Below is a small trained network, with its code and all its weights. Each question gives an input and a class and asks what happens when units are switched off, that is, made to give their printed mean instead of their output.

import numpy as np


def w(rows, s, z=0):
    codes = np.array(rows[::2]) - 128.0
    scale = np.full(codes.shape[1], s)
    scale[-1] = z or s
    return codes * scale


def f(y):
    return np.maximum(y, 0)


def log_softmax(a):
    a = a - a.max(-1, keepdims=True)
    return a - np.log(np.exp(a).sum(-1, keepdims=True))


def net(x, mask):
    res = np.array(x, float).reshape(1, 6) / 4 @ E
    y = f(res @ A[0][:, :-1].T + A[0][:, -1])
    res = res + np.where(mask, y, B[0][:, -1]) @ B[0][:, :-1]
    return log_softmax(res[-1] @ U[:, :-1].T + U[:, -1])


A, B = {}, {}
E = w([
[149,95,156,106,246,136,74,152],'x0',
[86,126,67,77,138,225,100,107],'x1',
[160,208,107,66,110,114,112,222],'x2',
[54,91,102,126,121,90,100,183],'x3',
[150,99,30,171,171,128,178,181],'x4',
[103,217,112,206,151,128,96,134],'x5',
],0.011)
A[0] = w([
[139,180,128,124,121,149,111,163,98],'N0',
[113,116,146,163,112,74,165,98,124],'N1',
[53,68,163,184,183,111,185,12,4],'N2',
[24,75,121,122,121,71,91,177,180],'N3',
[69,174,192,107,87,157,128,98,105],'N4',
[109,147,131,209,173,135,76,102,128],'N5',
[130,65,137,102,89,142,170,131,134],'N6',
[180,78,137,53,81,120,167,148,99],'N7',
[139,215,104,172,161,109,87,130,98],'N8',
[160,114,178,176,174,66,147,126,58],'N9',
[177,131,58,144,114,104,176,164,132],'N10',
[89,146,77,99,65,218,150,108,100],'N11',
[92,141,113,97,198,211,108,121,79],'N12',
[233,168,133,109,114,171,145,110,71],'N13',
[70,233,90,199,102,127,136,92,108],'N14',
[121,159,64,85,127,215,125,61,58],'N15',
[79,124,119,118,119,103,133,162,104],'N16',
[203,151,129,147,134,151,156,72,115],'N17',
[197,142,155,134,152,178,168,106,127],'N18',
[145,81,120,90,59,144,184,128,94],'N19',
[161,168,85,70,128,91,148,165,74],'N20',
[158,144,169,117,122,92,159,185,80],'N21',
[98,128,160,126,30,140,69,119,120],'N22',
[141,182,121,122,133,137,91,172,113],'N23',
[212,147,166,178,70,24,177,126,92],'N24',
[81,181,75,156,29,101,187,83,160],'N25',
[162,148,77,120,162,119,157,165,146],'N26',
[118,127,80,145,193,145,168,158,196],'N27',
[134,115,148,170,78,82,146,146,82],'N28',
[124,145,207,87,178,90,21,90,122],'N29',
[173,94,130,121,204,110,68,125,200],'N30',
[171,150,73,111,133,129,164,187,78],'N31',
[159,100,132,68,127,123,152,145,105],'N32',
[138,60,66,215,155,162,185,114,124],'N33',
[142,188,186,44,83,132,104,188,76],'N34',
],0.011,0.0035)
B[0] = w([
[80,104,164,118,131,179,134,111,177],'N0',
[105,139,105,63,130,119,79,98,181],'N1',
[39,143,127,102,152,196,125,94,226],'N2',
[159,254,91,212,21,198,146,151,218],'N3',
[159,74,123,151,125,68,177,93,207],'N4',
[115,92,178,89,133,166,150,175,191],'N5',
[117,115,161,145,132,158,146,182,179],'N6',
[108,109,189,143,125,133,132,182,193],'N7',
[112,74,168,118,123,104,153,172,203],'N8',
[96,110,69,102,139,106,69,145,189],'N9',
[163,117,140,127,96,96,139,96,190],'N10',
[143,115,47,63,154,68,62,169,216],'N11',
[139,98,79,111,126,76,88,153,193],'N12',
[120,167,87,205,77,159,135,149,190],'N13',
[129,57,207,145,142,145,133,189,232],'N14',
[83,110,95,134,123,91,85,152,206],'N15',
[134,168,104,163,76,146,123,116,163],'N16',
[118,193,101,200,69,152,141,139,184],'N17',
[135,185,97,219,56,182,118,165,180],'N18',
[159,82,175,116,147,142,137,180,185],'N19',
[35,134,137,107,145,163,124,37,186],'N20',
[68,118,75,100,150,138,81,136,176],'N21',
[180,117,98,163,108,74,172,99,207],'N22',
[103,117,163,106,127,183,122,126,188],'N23',
[130,107,90,96,136,92,52,143,237],'N24',
[208,157,160,49,142,190,127,124,249],'N25',
[148,105,151,120,144,102,132,88,181],'N26',
[180,111,131,137,90,83,160,107,188],'N27',
[145,111,104,128,111,141,95,135,179],'N28',
[187,120,116,130,96,58,175,93,228],'N29',
[213,147,149,63,125,169,121,150,200],'N30',
[99,114,122,132,138,115,171,44,185],'N31',
[95,99,188,134,115,130,136,184,168],'N32',
[121,98,130,109,95,88,170,68,203],'N33',
[74,109,107,115,149,150,164,57,224],'N34',
],0.0088,0.013)
U = w([
[109,105,62,103,126,72,4,163,76],'0',
[44,120,144,119,131,166,142,53,190],'1',
[166,97,133,146,105,55,191,59,57],'2',
[110,81,217,142,123,149,141,241,60],'3',
[134,216,94,203,74,167,123,165,125],'4',
[199,132,141,85,132,137,106,143,255],'5',
[134,142,117,157,148,102,134,123,143],'6',
],0.013,0.0051)

Each question gives the input, the list of numbers given to net, and the class t.
The units are the neurons (one row each of A and B). Each row of codes is followed by its name. A weight is (code - 128) times the scale printed after its matrix; where a second scale follows, it is the last column's (A, B and U).
mask holds one flag per neuron, in row order. A switched-off neuron (its flag False) gives its mean, the last column of its row in B, instead of its output. The means were averaged over made-up inputs and are rounded, as every weight is.
A unit's drop is (log p(t) with every unit on - log p(t) with that unit switched off) / (log p(t) with every unit on - log p(t) with every unit switched off).
The circuit of an input: a set's keep is (log p(t) with only the set's units on - log p(t) with every unit switched off) / (log p(t) with every unit on - log p(t) with every unit switched off). Starting from the 12 units with the biggest drops (on a tie, the unit counted first), units are removed one at a time, each time the one whose removal leaves the highest keep (on an exact tie, the one counted first), for as long as the keep stays at least 0.8.
units of the circuit, in order: the units of the circuit, biggest drop first
most important unit: the unit with the biggest drop
top k neurons: the k neurons with the biggest drops, biggest first
drop when u is switched off: that unit's drop, to one decimal
input [-6,0,6,0,6,1], class 1: top 3 neurons -> N20, N31, N29
input [-8,-4,4,2,-1,-7], class 5: units of the circuit, in order -> N25
input [2,-4,-2,-7,3,6], class 4: top 3 neurons -> N17, N18, N13
input [2,5,5,4,3,6], class 3: top 3 neurons -> N8, N24, N14
input [-4,8,-8,1,4,6], class 0: top 2 neurons -> N11, N15
input [-2,-3,2,-6,7,7], class 2: top 3 neurons -> N31, N10, N33
input [-5,0,7,5,4,5], class 1: units of the circuit, in order -> N20, N31
input [-5,-2,7,-5,-2,-4], class 1: units of the circuit, in order -> N34, N20
input [2,3,2,-5,3,-4], class 4: units of the circuit, in order -> N18, N13
input [7,0,0,1,1,6], class 5: top 4 neurons -> N30, N14, N7, N29
input [1,-5,-1,-3,-4,-2], class 0: units of the circuit, in order -> N24, N9
input [2,0,5,8,-1,7], class 4: top 2 neurons -> N3, N16
input [-3,-3,6,6,7,6], class 2: top 3 neurons -> N31, N10, N27
input [6,-1,-8,6,3,3], class 1: top 2 neurons -> N2, N33
input [5,-4,-2,1,6,-2], class 2: top 2 neurons -> N33, N25
input [-3,2,1,-3,-4,7], class 3: top neuron -> N14
input [6,-1,7,-5,5,-5], class 1: units of the circuit, in order -> N20, N31
input [8,1,2,6,6,6], class 5: top 2 neurons -> N30, N14
input [7,3,2,3,-1,5], class 5: top 3 neurons -> N14, N30, N29
input [6,-5,-3,3,4,-2], class 5: top 2 neurons -> N30, N11
input [7,-3,-6,-1,-6,7], class 3: units of the circuit, in order -> N5
input [7,1,7,0,-2,-7], class 1: units of the circuit, in order -> N34, N20
input [-3,5,3,-5,7,8], class 3: drop when N22 is switched off -> 0.1
input [-8,2,7,5,-5,4], class 5: drop when N25 is switched off -> 1.9
input [-3,-8,4,-8,7,8], class 0: drop when N17 is switched off -> 0.0
input [-5,1,7,-3,4,8], class 3: drop when N8 is switched off -> 0.4
input [8,-5,1,7,-8,3], class 2: most important unit -> N29
